Here is a tiny trained network, its code and every weight. The questions are about switching its units off for an input and a class, where a switched-off unit gives its printed mean instead of its output.

import numpy as np


def w(rows, s, z=0):
    codes = np.array(rows[::2]) - 128.0
    scale = np.full(codes.shape[1], s)
    scale[-1] = z or s
    return codes * scale


def f(y):
    return np.maximum(y, 0)


def log_softmax(a):
    a = a - a.max(-1, keepdims=True)
    return a - np.log(np.exp(a).sum(-1, keepdims=True))


def net(x, mask):
    res = np.array(x, float).reshape(1, 5) / 4 @ E
    y = f(res @ A[0][:, :-1].T + A[0][:, -1])
    res = res + np.where(mask, y, B[0][:, -1]) @ B[0][:, :-1]
    return log_softmax(res[-1] @ U[:, :-1].T + U[:, -1])


A, B = {}, {}
E = w([
[22,174,76,179,118,131,173,89,89,159],'x0',
[113,42,145,121,48,105,53,66,83,160],'x1',
[127,125,126,126,133,125,119,138,140,128],'x2',
[124,145,232,250,156,153,122,111,195,125],'x3',
[112,174,145,112,172,158,23,173,62,113],'x4',
],0.011)
A[0] = w([
[99,124,62,166,144,111,118,61,112,220,72],'n0',
[178,70,57,187,119,100,178,85,98,156,137],'n1',
[135,246,123,105,165,140,219,210,143,96,1],'n2',
[144,190,68,183,116,215,100,173,55,104,64],'n3',
[162,108,69,131,108,114,218,40,226,113,77],'n4',
[135,167,57,34,62,30,149,165,86,80,68],'n5',
[253,82,190,85,115,101,138,164,136,54,10],'n6',
[12,156,77,163,133,162,184,107,108,151,6],'n7',
],0.0077,0.0039)
B[0] = w([
[102,90,166,86,107,151,148,162,154,157,210],'n0',
[160,132,138,115,215,117,64,90,113,121,213],'n1',
[122,28,190,161,80,92,124,88,11,172,249],'n2',
[115,154,114,106,172,158,91,141,144,122,196],'n3',
[87,152,30,171,152,146,71,137,80,66,254],'n4',
[171,198,211,173,122,18,155,160,159,75,254],'n5',
[169,109,128,55,188,194,137,156,156,181,232],'n6',
[137,112,114,65,75,228,186,208,211,129,244],'n7',
],0.011,0.0082)
U = w([
[174,124,109,42,117,221,184,173,202,145,53],'0',
[122,150,153,126,144,156,119,91,133,76,254],'1',
[151,34,156,142,43,117,108,63,53,135,133],'2',
[106,221,62,130,184,207,9,135,75,5,64],'3',
[170,249,246,237,82,127,153,95,253,20,111],'4',
],0.008,0.0097)

Each question gives the input, the list of numbers given to net, and the class t.
The units are the neurons (one row each of A and B). Each row of codes is followed by its name. A weight is (code - 128) times the scale printed after its matrix; where a second scale follows, it is the last column's (A, B and U).
mask holds one flag per neuron, in row order. A switched-off neuron (its flag False) gives its mean, the last column of its row in B, instead of its output. The means were averaged over made-up inputs and are rounded, as every weight is.
A unit's drop is (log p(t) with every unit on - log p(t) with that unit switched off) / (log p(t) with every unit on - log p(t) with every unit switched off).
The circuit of an input: a set's keep is (log p(t) with only the set's units on - log p(t) with every unit switched off) / (log p(t) with every unit on - log p(t) with every unit switched off). Starting from all 8 units, units are removed one at a time, each time the one whose removal leaves the highest keep (on an exact tie, the one counted first), for as long as the keep stays at least 0.8.
units of the circuit, in order: the units of the circuit, biggest drop first
top k neurons: the k neurons with the biggest drops, biggest first
drop of u: that unit's drop, to one decimal
input [-6,-7,3,6,6], class 2: top neuron	[n2]
input [-7,7,-8,-6,-1], class 1: top 3 neurons	[n7 n5 n2]
input [3,3,-2,-4,0], class 4: units of the circuit, in order	[n5 n2 n6]
input [5,-4,-7,-1,6], class 1: top 3 neurons	[n4 n2 n6]
input [6,-6,-8,6,2], class 1: top 4 neurons	[n2 n5 n6 n3]
input [4,4,-8,-8,-5], class 1: top 3 neurons	[n1 n4 n0]
input [5,-1,-5,-4,-1], class 0: top 2 neurons	[n7 n0]
input [-6,-3,-1,-8,-5], class 4: top 2 neurons	[n5 n7]
input [-1,-3,1,6,-8], class 3: top 2 neurons	[n4 n5]
input [3,-1,3,-7,4], class 4: top 2 neurons	[n5 n4]
input [2,8,-8,-6,5], class 1: units of the circuit, in order	[n2 n5]
input [-7,-7,-2,7,-8], class 3: top 2 neurons	[n4 n7]
input [-1,-3,8,3,-3], class 1: units of the circuit, in order	[n5 n7]
input [6,5,8,-8,-4], class 1: units of the circuit, in order	[n5]
input [7,2,-4,6,-1], class 0: top 2 neurons	[n7 n5]
input [6,4,-5,-8,-8], class 3: top 2 neurons	[n4 n1]
input [5,6,-8,-6,6], class 1: units of the circuit, in order	[n4 n5 n2]
input [-6,-8,6,-4,-3], class 2: drop of n7	0.2
input [-7,-8,3,-3,3], class 2: drop of n7	0.3
input [-7,-2,3,-6,-8], class 3: drop of n0	0.1
input [-2,-1,5,5,-3], class 1: units of the circuit, in order	[n5]
